Here is a tiny trained network, its code and every weight. The questions are about switching its units off for an input and a class, where a switched-off unit gives its printed mean instead of its output.

import numpy as np


def w(rows, s, z=0):
    codes = np.array(rows[::2]) - 128.0
    scale = np.full(codes.shape[1], s)
    scale[-1] = z or s
    return codes * scale


def f(y):
    return y / 2 * (1 + np.tanh(0.7978845608 * (y + 0.044715 * y**3)))


def log_softmax(a):
    a = a - a.max(-1, keepdims=True)
    return a - np.log(np.exp(a).sum(-1, keepdims=True))


def net(x, mask):
    res = np.array(x, float).reshape(1, 3) / 4 @ E
    y = f(res @ A[0][:, :-1].T + A[0][:, -1])
    res = res + np.where(mask, y, B[0][:, -1]) @ B[0][:, :-1]
    return log_softmax(res[-1] @ U[:, :-1].T + U[:, -1])


A, B = {}, {}
E = w([
[128,231,202,158],'x0',
[254,204,121,116],'x1',
[129,134,181,11],'x2',
],0.015)
A[0] = w([
[133,203,95,134,205],'neuron 1',
[126,186,191,96,172],'neuron 2',
[169,150,180,3,203],'neuron 3',
[113,67,71,107,212],'neuron 4',
[75,102,116,167,199],'neuron 5',
[137,188,129,182,253],'neuron 6',
[129,55,93,99,153],'neuron 7',
[94,90,130,150,222],'neuron 8',
[163,152,86,172,164],'neuron 9',
[225,138,89,173,70],'neuron 10',
[80,150,130,151,195],'neuron 11',
[170,143,69,127,134],'neuron 12',
[138,126,88,120,246],'neuron 13',
[138,61,85,99,176],'neuron 14',
[80,164,146,128,135],'neuron 15',
[69,106,167,138,167],'neuron 16',
[178,132,114,139,94],'neuron 17',
[196,117,84,139,134],'neuron 18',
],0.017,0.0046)
B[0] = w([
[174,42,166,122,176],'neuron 1',
[148,205,232,123,207],'neuron 2',
[122,184,179,2,254],'neuron 3',
[72,143,13,100,206],'neuron 4',
[192,235,19,183,194],'neuron 5',
[230,101,191,189,191],'neuron 6',
[83,126,63,63,199],'neuron 7',
[126,219,82,168,185],'neuron 8',
[174,69,84,140,169],'neuron 9',
[174,94,129,72,188],'neuron 10',
[203,196,105,195,169],'neuron 11',
[124,53,140,89,162],'neuron 12',
[80,65,111,66,154],'neuron 13',
[55,110,65,70,198],'neuron 14',
[196,164,158,190,165],'neuron 15',
[125,165,109,179,194],'neuron 16',
[133,96,134,118,156],'neuron 17',
[129,70,133,51,170],'neuron 18',
],0.0094,0.024)
U = w([
[182,10,174,141,112],'0',
[175,193,90,254,207],'1',
[49,106,22,124,134],'2',
[135,187,235,111,190],'3',
[121,109,146,174,4],'4',
[166,107,230,229,59],'5',
],0.011,0.004)

Each question gives the input, the list of numbers given to net, and the class t.
The units are the neurons (one row each of A and B). Each row of codes is followed by its name. A weight is (code - 128) times the scale printed after its matrix; where a second scale follows, it is the last column's (A, B and U).
mask holds one flag per neuron, in row order. A switched-off neuron (its flag False) gives its mean, the last column of its row in B, instead of its output. The means were averaged over made-up inputs and are rounded, as every weight is.
A unit's drop is (log p(t) with every unit on - log p(t) with that unit switched off) / (log p(t) with every unit on - log p(t) with every unit switched off).
The circuit of an input: a set's keep is (log p(t) with only the set's units on - log p(t) with every unit switched off) / (log p(t) with every unit on - log p(t) with every unit switched off). Starting from the 12 units with the biggest drops (on a tie, the unit counted first), units are removed one at a time, each time the one whose removal leaves the highest keep (on an exact tie, the one counted first), for as long as the keep stays at least 0.8.
circuit, biggest first: the units of the circuit, biggest drop first
k most important neurons: the k neurons with the biggest drops, biggest first
drop when u is switched off: that unit's drop, to one decimal
input [-2,-5,-7], class 1: circuit, biggest first -> [neuron 5]
input [8,0,-8], class 5: circuit, biggest first -> [neuron 6; neuron 1]
input [6,-1,-3], class 5: circuit, biggest first -> [neuron 4; neuron 6; neuron 7]
input [6,-3,1], class 5: 3 most important neurons -> [neuron 3; neuron 4; neuron 5]
input [-1,-8,-3], class 1: 2 most important neurons -> [neuron 5; neuron 11]
input [-2,-6,-6], class 1: 3 most important neurons -> [neuron 5; neuron 11; neuron 8]
input [6,-1,-1], class 5: drop when neuron 5 is switched off -> 0.1
input [8,4,-1], class 5: drop when neuron 6 is switched off -> 0.3
input [1,-4,3], class 1: drop when neuron 3 is switched off -> 0.2
input [4,1,-1], class 5: drop when neuron 3 is switched off -> 0.2
